Here is a tiny trained network, its code and every weight. The questions are about switching its units off for an input and a target symbol, where a switched-off unit gives its printed mean instead of its output.

import numpy as np


def w(rows, s, z=0):
    codes = np.array(rows[::2]) - 128.0
    scale = np.full(codes.shape[1], s)
    scale[-1] = z or s
    return codes * scale


def norm(h):
    return h / np.sqrt((h * h).mean(-1, keepdims=True) + 1e-5)


def f(y):
    return y / 2 * (1 + np.tanh(0.7978845608 * (y + 0.044715 * y**3)))


def softmax(a):
    e = np.exp(a - a.max(-1, keepdims=True))
    return e / e.sum(-1, keepdims=True)


def log_softmax(a):
    a = a - a.max(-1, keepdims=True)
    return a - np.log(np.exp(a).sum(-1, keepdims=True))


def net(x, mask):
    ids = ['αγδηθλμξπτφω'.index(c) for c in x.split()]
    T = len(ids)
    res = E[ids] + P[:T]
    u = 0
    for l in range(2):
        q, k, v = (norm(res) @ M[l].T for M in (Q, K, V))
        z = softmax(np.where(np.tri(T) > 0, q @ k.T / 2**0.5, -1e9)) @ v
        res = res + np.where(mask[u], z, O[l][:, -1]) @ O[l][:, :-1]
        u += 1
        y = f(norm(res) @ A[l][:, :-1].T + A[l][:, -1])
        res = res + np.where(mask[u : u + 16], y, B[l][:, -1]) @ B[l][:, :-1]
        u += 16
    return log_softmax(norm(res)[-1] @ U[:, :-1].T + U[:, -1])


Q, K, V, O, A, B = {}, {}, {}, {}, {}, {}
E = w([
[105,124,144],'α',
[103,124,144],'γ',
[104,125,144],'δ',
[105,123,144],'η',
[106,122,145],'θ',
[103,124,144],'λ',
[103,125,145],'μ',
[108,120,145],'ξ',
[119,104,143],'π',
[177,254,153],'τ',
[149,109,133],'φ',
[154,151,115],'ω',
],0.0077)
P = w([
[196,130,255],'0',
[163,128,207],'1',
[152,123,181],'2',
[139,118,161],'3',
[134,115,146],'4',
[128,113,135],'5',
[126,107,125],'6',
[120,106,114],'7',
[115,103,102],'8',
[108,102,89],'9',
[95,103,62],'10',
[98,97,60],'11',
[114,87,89],'12',
],0.0029)
Q[0] = w([
[192,204,69],'L0H1',
[2,21,200],'L0H1',
],0.0095)
K[0] = w([
[136,174,255],'L0H1',
[108,64,3],'L0H1',
],0.0098)
V[0] = w([
[252,70,164],'L0H1',
[7,26,102],'L0H1',
],0.0031)
O[0] = w([
[34,91,4,226],'L0H1',
[83,179,202,252],'L0H1',
],0.0036,0.0016)
A[0] = w([
[81,135,133,197],'L0N1',
[127,127,128,126],'L0N2',
[185,140,156,100],'L0N3',
[127,128,128,126],'L0N4',
[115,254,109,253],'L0N5',
[157,132,140,105],'L0N6',
[96,92,125,117],'L0N7',
[228,230,105,162],'L0N8',
[162,127,135,115],'L0N9',
[197,108,131,155],'L0N10',
[208,116,69,153],'L0N11',
[80,157,88,174],'L0N12',
[123,130,126,129],'L0N13',
[181,131,148,114],'L0N14',
[120,135,124,136],'L0N15',
[105,155,123,152],'L0N16',
],0.0062,0.0024)
B[0] = w([
[166,25,167,251],'L0N1',
[128,128,128,129],'L0N2',
[94,146,44,93],'L0N3',
[128,128,128,128],'L0N4',
[196,5,105,184],'L0N5',
[77,169,97,99],'L0N6',
[178,75,113,200],'L0N7',
[151,7,104,153],'L0N8',
[71,151,112,101],'L0N9',
[38,31,94,119],'L0N10',
[62,74,230,127],'L0N11',
[197,84,55,170],'L0N12',
[131,126,124,131],'L0N13',
[105,125,66,98],'L0N14',
[135,118,123,134],'L0N15',
[158,63,135,148],'L0N16',
],0.0024,0.002)
Q[1] = w([
[176,255,114],'L1H1',
[78,32,158],'L1H1',
],0.0075)
K[1] = w([
[2,46,187],'L1H1',
[213,163,73],'L1H1',
],0.0052)
V[1] = w([
[253,133,135],'L1H1',
[130,184,101],'L1H1',
],0.0043)
O[1] = w([
[253,120,169,174],'L1H1',
[125,102,166,7],'L1H1',
],0.005,0.0021)
A[1] = w([
[112,128,128,166],'L1N1',
[131,126,130,123],'L1N2',
[135,160,109,95],'L1N3',
[126,163,109,109],'L1N4',
[254,132,123,67],'L1N5',
[133,123,127,137],'L1N6',
[131,140,119,25],'L1N7',
[165,96,50,3],'L1N8',
[127,120,116,118],'L1N9',
[157,134,149,186],'L1N10',
[138,121,131,129],'L1N11',
[196,113,123,198],'L1N12',
[131,217,154,154],'L1N13',
[182,125,93,191],'L1N14',
[121,107,102,130],'L1N15',
[114,129,74,99],'L1N16',
],0.012,0.004)
B[1] = w([
[164,134,138,158],'L1N1',
[126,130,127,129],'L1N2',
[84,78,142,92],'L1N3',
[93,76,140,92],'L1N4',
[184,253,102,254],'L1N5',
[135,135,121,137],'L1N6',
[60,103,135,87],'L1N7',
[102,97,213,139],'L1N8',
[135,131,114,125],'L1N9',
[162,156,82,186],'L1N10',
[127,136,118,139],'L1N11',
[194,117,157,233],'L1N12',
[171,147,24,122],'L1N13',
[165,131,170,183],'L1N14',
[161,143,97,147],'L1N15',
[118,126,65,117],'L1N16',
],0.0055,0.0039)
U = w([
[133,142,123,40],'α',
[157,146,135,51],'γ',
[62,133,250,198],'δ',
[124,158,129,36],'η',
[212,7,161,133],'θ',
[110,187,122,70],'λ',
[97,97,44,254],'μ',
[149,155,118,66],'ξ',
[162,166,143,107],'π',
[166,148,130,76],'τ',
[111,216,154,120],'φ',
[126,172,129,73],'ω',
],0.012,0.0071)

Each question gives the input, a string of symbols that net reads in full, and the target symbol t.
The units are the heads (2 rows each of Q, K, V and O) and the neurons (one row each of A and B). Each row of codes is followed by its name. A weight is (code - 128) times the scale printed after its matrix; where a second scale follows, it is the last column's (O, A, B and U).
mask holds one flag per unit, layer by layer, with each layer's heads first. A switched-off unit (its flag False) gives its mean, the last column of its rows in O or B, instead of its output. The means were averaged over made-up inputs and are rounded, as every weight is.
A unit's drop is (log p(t) with every unit on - log p(t) with that unit switched off) / (log p(t) with every unit on - log p(t) with every unit switched off).
The circuit of an input: a set's keep is (log p(t) with only the set's units on - log p(t) with every unit switched off) / (log p(t) with every unit on - log p(t) with every unit switched off). Starting from the 12 units with the biggest drops (on a tie, the unit counted first), units are removed one at a time, each time the one whose removal leaves the highest keep (on an exact tie, the one counted first), for as long as the keep stays at least 0.8.
circuit, biggest first: the units of the circuit, biggest drop first
unit that matters most: the unit with the biggest drop
top k neurons: the k neurons with the biggest drops, biggest first
top k neurons in layer l: the k neurons of layer l with the biggest drops, biggest first
input π π φ π π γ λ, target δ: circuit, biggest first => (L0H1 L1N5 L1N12)
input δ ξ α π μ ω θ φ ω φ γ, target θ: circuit, biggest first => (L1N5)
input ξ δ ξ ξ η π λ, target δ: top 3 neurons => (L1N5 L1N12 L0N1)
input γ λ α δ α ξ π π φ θ, target μ: circuit, biggest first => (L1H1 L1N5 L1N12)
input π π μ ξ, target δ: circuit, biggest first => (L1N5 L1H1 L1N12 L0N5)
input ξ φ ξ α, target μ: top 2 neurons => (L0N5 L1N12)
input π λ λ π α η, target δ: circuit, biggest first => (L1N5 L1H1 L1N12)
input ξ ξ ξ ω π ξ ξ, target δ: top 3 neurons in layer 1 => (L1N5 L1N12 L1N14)
input π ξ ω γ, target θ: top 4 neurons => (L1N5 L0N11 L0N10 L0N5)
input π ω π η, target θ: top 4 neurons => (L0N1 L1N5 L0N7 L1N8)
input π π π ξ δ π ξ γ ξ φ μ, target μ: circuit, biggest first => (L1N5 L1N12)
input φ λ δ π γ, target δ: top 3 neurons => (L1N5 L1N12 L0N1)
input θ π ω μ ω π π π λ ω φ φ, target θ: top 2 neurons in layer 0 => (L0N11 L0N10)
input ω φ δ, target θ: circuit, biggest first => (L1N5)
input φ φ π θ ξ π γ, target δ: top 2 neurons => (L1N5 L0N1)
input π ξ φ γ θ ω π, target θ: top 3 neurons => (L1N5 L1N10 L0N7)
input η η θ φ φ ω ξ, target θ: top 3 neurons => (L1N5 L1N8 L0N12)
input π μ ξ φ ξ γ φ θ φ π, target μ: top 3 neurons => (L1N5 L0N5 L1N12)
input δ θ φ γ ω ξ π φ δ, target μ: circuit, biggest first => (L0H1 L1N5 L1N12)
input φ ξ ξ, target μ: top 4 neurons => (L0N5 L1N14 L1N12 L0N11)
input α λ ω ω δ η ω α π μ, target δ: unit that matters most => L0H1
input π μ α ξ π λ ω λ, target θ: top 2 neurons in layer 1 => (L1N5 L1N8)
